Below is a small trained network, with its code and all its weights. Each question gives an input and a class and asks what happens when units are switched off, that is, made to give their printed mean instead of their output.

import numpy as np


def w(rows, s, z=0):
    codes = np.array(rows[::2]) - 128.0
    scale = np.full(codes.shape[1], s)
    scale[-1] = z or s
    return codes * scale


def norm(h):
    return h / np.sqrt((h * h).mean(-1, keepdims=True) + 1e-5)


def f(y):
    return y / 2 * (1 + np.tanh(0.7978845608 * (y + 0.044715 * y**3)))


def log_softmax(a):
    a = a - a.max(-1, keepdims=True)
    return a - np.log(np.exp(a).sum(-1, keepdims=True))


def net(x, mask):
    res = np.array(x, float).reshape(1, 5) / 4 @ E
    u = 0
    for l in range(3):
        y = f(norm(res) @ A[l][:, :-1].T + A[l][:, -1])
        res = res + np.where(mask[u : u + 9], y, B[l][:, -1]) @ B[l][:, :-1]
        u += 9
    return log_softmax(norm(res)[-1] @ U[:, :-1].T + U[:, -1])


A, B = {}, {}
E = w([
[98,130,153,128,146,153,114,113,133],'x0',
[2,67,98,103,157,50,91,141,68],'x1',
[76,135,101,122,137,154,168,102,142],'x2',
[69,184,125,74,133,199,129,227,34],'x3',
[160,9,189,33,165,238,174,121,152],'x4',
],0.003)
A[0] = w([
[143,100,106,86,169,157,177,203,141,238],'L0N0',
[138,97,147,104,122,175,202,192,55,44],'L0N1',
[68,21,137,76,166,63,150,149,83,8],'L0N2',
[102,167,97,109,152,116,161,85,162,130],'L0N3',
[112,136,169,85,155,147,73,81,122,101],'L0N4',
[123,120,54,120,146,84,31,73,74,160],'L0N5',
[133,255,88,159,86,202,96,105,165,152],'L0N6',
[160,169,131,199,138,80,122,131,154,234],'L0N7',
[107,230,117,146,121,146,122,219,75,81],'L0N8',
],0.0046,0.0011)
B[0] = w([
[138,136,108,152,97,191,50,84,169,207],'L0N0',
[92,191,254,10,210,164,77,90,120,196],'L0N1',
[142,152,72,202,178,46,69,223,148,254],'L0N2',
[175,152,190,134,103,104,146,174,153,135],'L0N3',
[153,154,132,175,99,127,218,122,138,142],'L0N4',
[47,170,199,123,123,157,135,45,131,200],'L0N5',
[179,133,96,134,187,107,57,111,119,205],'L0N6',
[85,197,118,57,165,157,117,141,213,194],'L0N7',
[193,99,74,183,111,168,88,101,87,222],'L0N8',
],0.004,0.0029)
A[1] = w([
[172,84,101,138,81,82,171,49,132,84],'L1N0',
[132,139,93,181,143,46,155,66,237,6],'L1N1',
[50,100,77,135,78,79,65,77,75,96],'L1N2',
[117,41,130,145,143,191,105,163,255,151],'L1N3',
[252,97,129,140,121,117,99,138,104,188],'L1N4',
[140,129,124,128,203,108,68,85,168,142],'L1N5',
[207,48,146,53,88,191,136,69,175,7],'L1N6',
[111,36,122,96,160,73,138,111,95,57],'L1N7',
[107,130,156,53,151,168,124,176,125,78],'L1N8',
],0.0046,0.0011)
B[1] = w([
[67,159,172,91,62,223,98,123,136,136],'L1N0',
[133,160,178,59,176,93,89,153,139,246],'L1N1',
[111,95,241,34,48,161,225,99,45,234],'L1N2',
[195,110,134,177,28,112,161,162,60,230],'L1N3',
[3,116,123,165,122,178,163,41,136,198],'L1N4',
[175,114,91,121,71,71,203,173,172,221],'L1N5',
[181,147,141,78,72,137,233,134,99,251],'L1N6',
[157,21,68,168,129,185,96,235,157,151],'L1N7',
[126,166,137,57,152,84,95,117,148,180],'L1N8',
],0.0037,0.0026)
A[2] = w([
[85,60,109,100,184,149,89,200,138,137],'L2N0',
[112,156,167,118,77,118,120,197,9,105],'L2N1',
[89,169,48,215,125,181,100,130,53,130],'L2N2',
[58,79,174,127,144,2,153,140,154,9],'L2N3',
[59,102,150,88,175,103,50,145,140,164],'L2N4',
[182,161,177,165,105,105,139,109,217,83],'L2N5',
[187,20,79,157,132,109,206,165,172,104],'L2N6',
[184,191,100,121,145,107,145,180,215,136],'L2N7',
[127,9,119,96,152,184,107,229,134,188],'L2N8',
],0.0053,0.0014)
B[2] = w([
[156,143,111,203,153,115,104,146,244,210],'L2N0',
[96,80,100,107,195,143,230,153,139,238],'L2N1',
[152,22,80,216,122,168,123,81,142,201],'L2N2',
[168,125,146,113,53,172,80,71,81,234],'L2N3',
[99,182,134,118,106,94,192,138,100,237],'L2N4',
[60,169,80,106,182,110,142,144,154,203],'L2N5',
[137,44,143,253,35,98,122,206,98,191],'L2N6',
[91,84,133,159,198,137,86,166,133,193],'L2N7',
[113,173,92,138,186,78,30,119,187,253],'L2N8',
],0.0057,0.0032)
U = w([
[80,231,105,114,254,56,53,184,244,254],'0',
[222,94,201,145,15,142,252,142,197,97],'1',
[64,211,222,38,22,22,135,34,90,42],'2',
[168,36,146,233,68,44,22,218,162,74],'3',
[205,112,35,238,161,206,21,18,116,79],'4',
[200,188,200,12,189,224,129,100,114,155],'5',
[40,48,79,154,178,137,223,129,24,102],'6',
],0.0091,0.0022)

Each question gives the input, the list of numbers given to net, and the class t.
The units are the neurons (one row each of A and B). Each row of codes is followed by its name. A weight is (code - 128) times the scale printed after its matrix; where a second scale follows, it is the last column's (A, B and U).
mask holds one flag per neuron, layer by layer. A switched-off neuron (its flag False) gives its mean, the last column of its row in B, instead of its output. The means were averaged over made-up inputs and are rounded, as every weight is.
A unit's drop is (log p(t) with every unit on - log p(t) with that unit switched off) / (log p(t) with every unit on - log p(t) with every unit switched off).
The circuit of an input: a set's keep is (log p(t) with only the set's units on - log p(t) with every unit switched off) / (log p(t) with every unit on - log p(t) with every unit switched off). Starting from the 12 units with the biggest drops (on a tie, the unit counted first), units are removed one at a time, each time the one whose removal leaves the highest keep (on an exact tie, the one counted first), for as long as the keep stays at least 0.8.
circuit, biggest first: the units of the circuit, biggest drop first
most important unit: the unit with the biggest drop
k most important neurons: the k neurons with the biggest drops, biggest first
k most important neurons of layer l: the k neurons of layer l with the biggest drops, biggest first
drop when u is switched off: that unit's drop, to one decimal
input [-2,0,-6,-7,-8], class 0: circuit, biggest first : L0N7
input [5,2,1,1,-6], class 6: circuit, biggest first : L1N2; L2N1
input [1,-3,-6,1,1], class 5: 2 most important neurons : L0N2; L2N6
input [-6,4,-4,2,-7], class 6: circuit, biggest first : L2N1; L1N2
input [8,1,-3,7,-8], class 6: 2 most important neurons : L2N1; L1N2
input [-8,-1,-4,5,-1], class 4: 2 most important neurons : L0N8; L2N2
input [2,-4,4,1,0], class 4: 4 most important neurons : L0N6; L1N1; L0N5; L1N2
input [-4,1,3,-6,6], class 3: 2 most important neurons of layer 2 : L2N6; L2N8
input [6,1,0,1,0], class 6: 2 most important neurons of layer 1 : L1N7; L1N4
input [-8,1,-7,-5,8], class 3: 3 most important neurons : L2N6; L1N2; L1N7
input [5,7,7,0,8], class 3: 2 most important neurons : L2N6; L1N3
input [-2,-2,-2,1,0], class 4: 3 most important neurons of layer 1 : L1N2; L1N1; L1N4
input [2,1,-4,7,-2], class 6: 2 most important neurons of layer 1 : L1N7; L1N2
input [-2,7,-7,-5,-2], class 2: most important unit : L0N5
input [-4,0,-5,8,-1], class 4: 2 most important neurons : L0N8; L2N2
input [5,3,-1,0,-5], class 2: 2 most important neurons of layer 0 : L0N5; L0N7
input [-1,3,-3,8,-8], class 6: 2 most important neurons : L2N1; L1N2
input [-4,8,-8,1,6], class 0: 2 most important neurons : L2N8; L0N1
input [-7,-1,-4,6,-5], class 4: 2 most important neurons : L0N8; L2N2
input [5,1,-7,8,-3], class 6: circuit, biggest first : L2N1
input [3,8,1,-2,2], class 3: 2 most important neurons : L1N7; L2N3
input [-7,1,-2,7,8], class 0: 2 most important neurons : L2N8; L1N2
input [4,3,-2,5,-4], class 6: drop when L1N2 is switched off : 0.1
input [-3,-2,-1,8,-1], class 4: drop when L2N2 is switched off : 0.2
input [-5,8,1,-5,8], class 3: drop when L2N2 is switched off : 0.0
